Below is a small trained network, with its code and all its weights. Each question gives an input and a target symbol and asks what happens when units are switched off, that is, made to give their printed mean instead of their output.

import numpy as np


def w(rows, s, z=0):
    codes = np.array(rows[::2]) - 128.0
    scale = np.full(codes.shape[1], s)
    scale[-1] = z or s
    return codes * scale


def f(y):
    return np.maximum(y, 0)


def softmax(a):
    e = np.exp(a - a.max(-1, keepdims=True))
    return e / e.sum(-1, keepdims=True)


def log_softmax(a):
    a = a - a.max(-1, keepdims=True)
    return a - np.log(np.exp(a).sum(-1, keepdims=True))


def net(x, mask):
    ids = ['ΓΘΞΦΩαδεζηλμπστψ'.index(c) for c in x.split()]
    T = len(ids)
    res = E[ids] + P[:T]
    r = res
    for j in range(2):
        rows = slice(2 * j, 2 * j + 2)
        q, k, v = (r @ M[0][rows].T for M in (Q, K, V))
        z = softmax(np.where(np.tri(T) > 0, q @ k.T / 2**0.5, -1e9)) @ v
        o = O[0][rows]
        res = res + np.where(mask[j], z, o[:, -1]) @ o[:, :-1]
    y = f(res @ A[0][:, :-1].T + A[0][:, -1])
    res = res + np.where(mask[2:6], y, B[0][:, -1]) @ B[0][:, :-1]
    return log_softmax(res[-1] @ U[:, :-1].T + U[:, -1])


Q, K, V, O, A, B = {}, {}, {}, {}, {}, {}
E = w([
[126,195,111,88],'Γ',
[150,166,108,151],'Θ',
[111,183,133,116],'Ξ',
[176,161,162,125],'Φ',
[143,149,150,185],'Ω',
[146,168,156,112],'α',
[70,158,116,174],'δ',
[90,144,40,190],'ε',
[175,176,122,101],'ζ',
[122,152,175,161],'η',
[164,174,130,64],'λ',
[89,96,107,131],'μ',
[134,179,118,126],'π',
[82,155,157,143],'σ',
[127,160,150,90],'τ',
[67,149,5,159],'ψ',
],0.024)
P = w([
[14,198,239,104],'0',
[189,243,57,103],'1',
[179,246,55,130],'2',
[185,239,56,124],'3',
[158,252,62,115],'4',
[154,249,56,142],'5',
[148,255,42,136],'6',
[116,252,49,146],'7',
],0.0094)
Q[0] = w([
[137,255,110,118],'head 1',
[129,66,143,146],'head 1',
[80,218,144,111],'head 2',
[122,205,155,138],'head 2',
],0.015)
K[0] = w([
[102,8,144,100],'head 1',
[132,234,111,133],'head 1',
[82,158,196,133],'head 2',
[119,193,202,93],'head 2',
],0.013)
V[0] = w([
[65,139,6,114],'head 1',
[165,212,92,134],'head 1',
[43,138,116,197],'head 2',
[72,113,192,12],'head 2',
],0.017)
O[0] = w([
[177,82,215,12,156],'head 1',
[124,206,106,29,186],'head 1',
[248,147,177,186,255],'head 2',
[156,61,45,138,236],'head 2',
],0.018,0.013)
A[0] = w([
[88,224,91,139,50],'neuron 1',
[162,76,254,35,24],'neuron 2',
[118,16,146,57,4],'neuron 3',
[183,46,178,114,98],'neuron 4',
],0.0088,0.0024)
B[0] = w([
[18,118,254,117,186],'neuron 1',
[102,84,73,214,255],'neuron 2',
[176,183,210,222,167],'neuron 3',
[25,137,154,26,212],'neuron 4',
],0.0089,0.033)
U = w([
[160,158,60,50,192],'Γ',
[132,238,232,64,126],'Θ',
[188,158,54,139,213],'Ξ',
[80,156,119,164,156],'Φ',
[149,231,174,200,77],'Ω',
[122,139,55,172,174],'α',
[253,166,218,155,137],'δ',
[117,111,158,144,194],'ε',
[48,139,153,12,136],'ζ',
[160,151,101,238,32],'η',
[76,24,48,65,123],'λ',
[144,38,106,130,207],'μ',
[159,212,109,98,246],'π',
[219,74,90,219,25],'σ',
[142,24,25,181,2],'τ',
[114,91,172,185,33],'ψ',
],0.0061,0.0062)

Each question gives the input, a string of symbols that net reads in full, and the target symbol t.
The units are the heads (2 rows each of Q, K, V and O) and the neurons (one row each of A and B). Each row of codes is followed by its name. A weight is (code - 128) times the scale printed after its matrix; where a second scale follows, it is the last column's (O, A, B and U).
mask holds one flag per unit, heads first, then neurons. A switched-off unit (its flag False) gives its mean, the last column of its rows in O or B, instead of its output. The means were averaged over made-up inputs and are rounded, as every weight is.
A unit's drop is (log p(t) with every unit on - log p(t) with that unit switched off) / (log p(t) with every unit on - log p(t) with every unit switched off).
The circuit of an input: a set's keep is (log p(t) with only the set's units on - log p(t) with every unit switched off) / (log p(t) with every unit on - log p(t) with every unit switched off). Starting from all 6 units, units are removed one at a time, each time the one whose removal leaves the highest keep (on an exact tie, the one counted first), for as long as the keep stays at least 0.8.
circuit, biggest first: the units of the circuit, biggest drop first
unit that matters most: the unit with the biggest drop
k most important neurons: the k neurons with the biggest drops, biggest first
heads that matter: for each layer, one digit per head in row order, 1 if its drop is at least 0.15 and else 0, layers parted by /
input Θ π Ω η δ, target Θ: 2 most important neurons -> neuron 2; neuron 1
input Ξ ψ Θ, target Ξ: circuit, biggest first -> neuron 2; head 2; neuron 1; head 1
input Ω π Ξ ε δ δ δ λ, target Ω: circuit, biggest first -> head 1; head 2
input Ω τ δ, target Ω: most important neuron -> neuron 2
input Γ Θ ψ π δ, target Γ: circuit, biggest first -> head 1; neuron 1
input ψ δ ζ, target ψ: circuit, biggest first -> neuron 2; neuron 3; head 1; neuron 4
input δ ζ λ, target δ: heads that matter -> 01
input Θ Θ ε σ δ δ η, target Θ: heads that matter -> 11
input δ Φ Θ, target δ: heads that matter -> 01
input Ξ ζ ψ, target Ξ: heads that matter -> 01
input λ Ω Ω π η Ω α, target λ: heads that matter -> 11
input ζ η Φ π, target ζ: circuit, biggest first -> head 2; neuron 1; head 1
input δ λ τ Ω Ω σ Θ ζ, target δ: heads that matter -> 01
input Θ Ω τ Φ, target Θ: circuit, biggest first -> head 2; neuron 2
input ψ Θ Φ δ, target ψ: unit that matters most -> neuron 2
input ζ Ω δ η α δ, target ζ: 2 most important neurons -> neuron 1; neuron 2
input Ξ Ω η δ, target Ξ: 3 most important neurons -> neuron 2; neuron 4; neuron 1
input ζ ψ λ δ Γ λ σ λ, target ζ: circuit, biggest first -> head 2; head 1; neuron 1
input ψ σ Φ σ δ δ, target ψ: 2 most important neurons -> neuron 2; neuron 3
input λ Θ ζ ζ σ ε Φ Ξ, target λ: circuit, biggest first -> head 2
